Below is a small trained network, with its code and all its weights. Each question gives an input and a class and asks what happens when units are switched off, that is, made to give their printed mean instead of their output.

import numpy as np


def w(rows, s, z=0):
    codes = np.array(rows[::2]) - 128.0
    scale = np.full(codes.shape[1], s)
    scale[-1] = z or s
    return codes * scale


def norm(h):
    return h / np.sqrt((h * h).mean(-1, keepdims=True) + 1e-5)


def f(y):
    return np.maximum(y, 0)


def log_softmax(a):
    a = a - a.max(-1, keepdims=True)
    return a - np.log(np.exp(a).sum(-1, keepdims=True))


def net(x, mask):
    res = np.array(x, float).reshape(1, 6) / 4 @ E
    u = 0
    for l in range(2):
        y = f(norm(res) @ A[l][:, :-1].T + A[l][:, -1])
        res = res + np.where(mask[u : u + 8], y, B[l][:, -1]) @ B[l][:, :-1]
        u += 8
    return log_softmax(norm(res)[-1] @ U[:, :-1].T + U[:, -1])


A, B = {}, {}
E = w([
[126,120,119,123,127,126,127,128],'x0',
[134,133,138,144,118,143,136,116],'x1',
[116,120,134,127,134,138,129,126],'x2',
[102,198,6,141,165,176,124,125],'x3',
[166,95,128,198,191,139,124,206],'x4',
[105,126,121,135,1,163,89,211],'x5',
],0.0067)
A[0] = w([
[170,92,114,191,144,111,200,162,49],'0.n1',
[100,205,133,2,87,153,170,41,33],'0.n2',
[180,129,108,125,235,105,172,8,109],'0.n3',
[152,44,151,113,91,142,114,143,93],'0.n4',
[91,192,85,122,150,139,188,130,4],'0.n5',
[83,155,83,169,109,147,159,166,127],'0.n6',
[59,236,84,134,170,159,174,131,31],'0.n7',
[114,115,118,182,61,134,61,182,154],'0.n8',
],0.0059,0.0035)
B[0] = w([
[113,116,115,153,162,111,94,127,157],'0.n1',
[106,71,83,254,65,61,65,94,212],'0.n2',
[94,211,166,105,132,115,194,161,253],'0.n3',
[142,145,118,94,149,140,109,87,173],'0.n4',
[166,116,119,90,129,124,140,118,158],'0.n5',
[165,123,187,96,124,136,102,124,181],'0.n6',
[162,86,130,94,115,185,87,130,192],'0.n7',
[84,125,119,123,157,115,205,111,214],'0.n8',
],0.0083,0.0058)
A[1] = w([
[131,137,102,157,53,151,136,190,2],'1.n1',
[174,202,4,121,157,241,92,99,84],'1.n2',
[171,116,103,254,224,181,114,245,70],'1.n3',
[113,137,117,149,119,81,85,133,55],'1.n4',
[142,124,158,146,190,119,160,207,154],'1.n5',
[92,134,135,99,17,174,146,207,111],'1.n6',
[96,144,101,118,58,176,148,229,42],'1.n7',
[199,94,245,101,108,54,131,100,62],'1.n8',
],0.0068,0.003)
B[1] = w([
[143,138,122,134,172,125,188,125,173],'1.n1',
[200,21,205,112,124,187,100,219,254],'1.n2',
[88,96,87,151,13,46,90,46,247],'1.n3',
[67,109,125,141,138,84,110,88,149],'1.n4',
[75,159,96,118,39,127,103,66,242],'1.n5',
[162,207,111,145,254,85,184,106,251],'1.n6',
[99,186,229,84,202,121,139,104,206],'1.n7',
[177,97,35,126,147,250,74,220,242],'1.n8',
],0.0069,0.0047)
U = w([
[57,100,80,178,23,27,100,43,253],'0',
[92,227,171,115,210,94,254,125,109],'1',
[204,54,133,92,132,226,92,184,24],'2',
],0.01,0.00075)

Each question gives the input, the list of numbers given to net, and the class t.
The units are the neurons (one row each of A and B). Each row of codes is followed by its name. A weight is (code - 128) times the scale printed after its matrix; where a second scale follows, it is the last column's (A, B and U).
mask holds one flag per neuron, layer by layer. A switched-off neuron (its flag False) gives its mean, the last column of its row in B, instead of its output. The means were averaged over made-up inputs and are rounded, as every weight is.
A unit's drop is (log p(t) with every unit on - log p(t) with that unit switched off) / (log p(t) with every unit on - log p(t) with every unit switched off).
The circuit of an input: a set's keep is (log p(t) with only the set's units on - log p(t) with every unit switched off) / (log p(t) with every unit on - log p(t) with every unit switched off). Starting from the 12 units with the biggest drops (on a tie, the unit counted first), units are removed one at a time, each time the one whose removal leaves the highest keep (on an exact tie, the one counted first), for as long as the keep stays at least 0.8.
circuit, biggest first: the units of the circuit, biggest drop first
most important unit: the unit with the biggest drop
top k neurons: the k neurons with the biggest drops, biggest first
k most important neurons of layer l: the k neurons of layer l with the biggest drops, biggest first
drop when u is switched off: that unit's drop, to one decimal
input [3,-5,-2,2,0,-1], class 2: most important unit -> 0.n7
input [-3,-7,5,-6,6,3], class 0: top 3 neurons -> [1.n3; 1.n5; 1.n2]
input [8,3,-5,7,6,-6], class 2: top 2 neurons -> [1.n2; 0.n2]
input [-6,-8,-5,0,0,1], class 1: 3 most important neurons of layer 0 -> [0.n2; 0.n1; 0.n4]
input [-1,8,-5,7,7,-1], class 0: 2 most important neurons of layer 0 -> [0.n4; 0.n1]
input [1,3,4,0,2,2], class 0: top 3 neurons -> [0.n3; 1.n6; 1.n5]
input [4,-4,1,-6,-5,6], class 1: 4 most important neurons of layer 1 -> [1.n6; 1.n3; 1.n2; 1.n5]
input [7,1,-1,-6,-5,-1], class 2: top 4 neurons -> [1.n8; 1.n3; 1.n5; 0.n8]
input [-1,8,-4,-3,8,-7], class 0: top 2 neurons -> [1.n3; 1.n5]
input [-8,1,4,6,2,-5], class 2: 2 most important neurons of layer 1 -> [1.n2; 1.n6]
input [0,-8,8,8,-2,5], class 2: top 3 neurons -> [1.n2; 0.n3; 0.n7]
input [0,3,-5,-1,5,5], class 0: 2 most important neurons of layer 0 -> [0.n3; 0.n1]
input [5,2,1,-8,8,1], class 0: 2 most important neurons of layer 0 -> [0.n6; 0.n1]
input [-1,6,-7,-7,1,-3], class 2: circuit, biggest first -> [1.n8]
input [5,6,-6,-1,-1,2], class 1: top 2 neurons -> [0.n2; 1.n3]
input [-6,3,4,7,-3,-6], class 2: top 4 neurons -> [0.n7; 1.n2; 0.n8; 1.n6]
input [-4,-2,-3,4,7,2], class 0: drop when 1.n3 is switched off -> 1.3
input [-3,-7,8,-8,-5,-5], class 2: drop when 1.n8 is switched off -> 1.3
input [4,7,-2,-6,-3,8], class 1: drop when 1.n6 is switched off -> 0.2
input [-2,4,-1,-7,0,-3], class 2: most important unit -> 1.n8
input [1,8,1,8,8,-7], class 0: drop when 1.n3 is switched off -> 1.9
input [-1,3,8,8,-6,4], class 2: 2 most important neurons of layer 1 -> [1.n2; 1.n3]
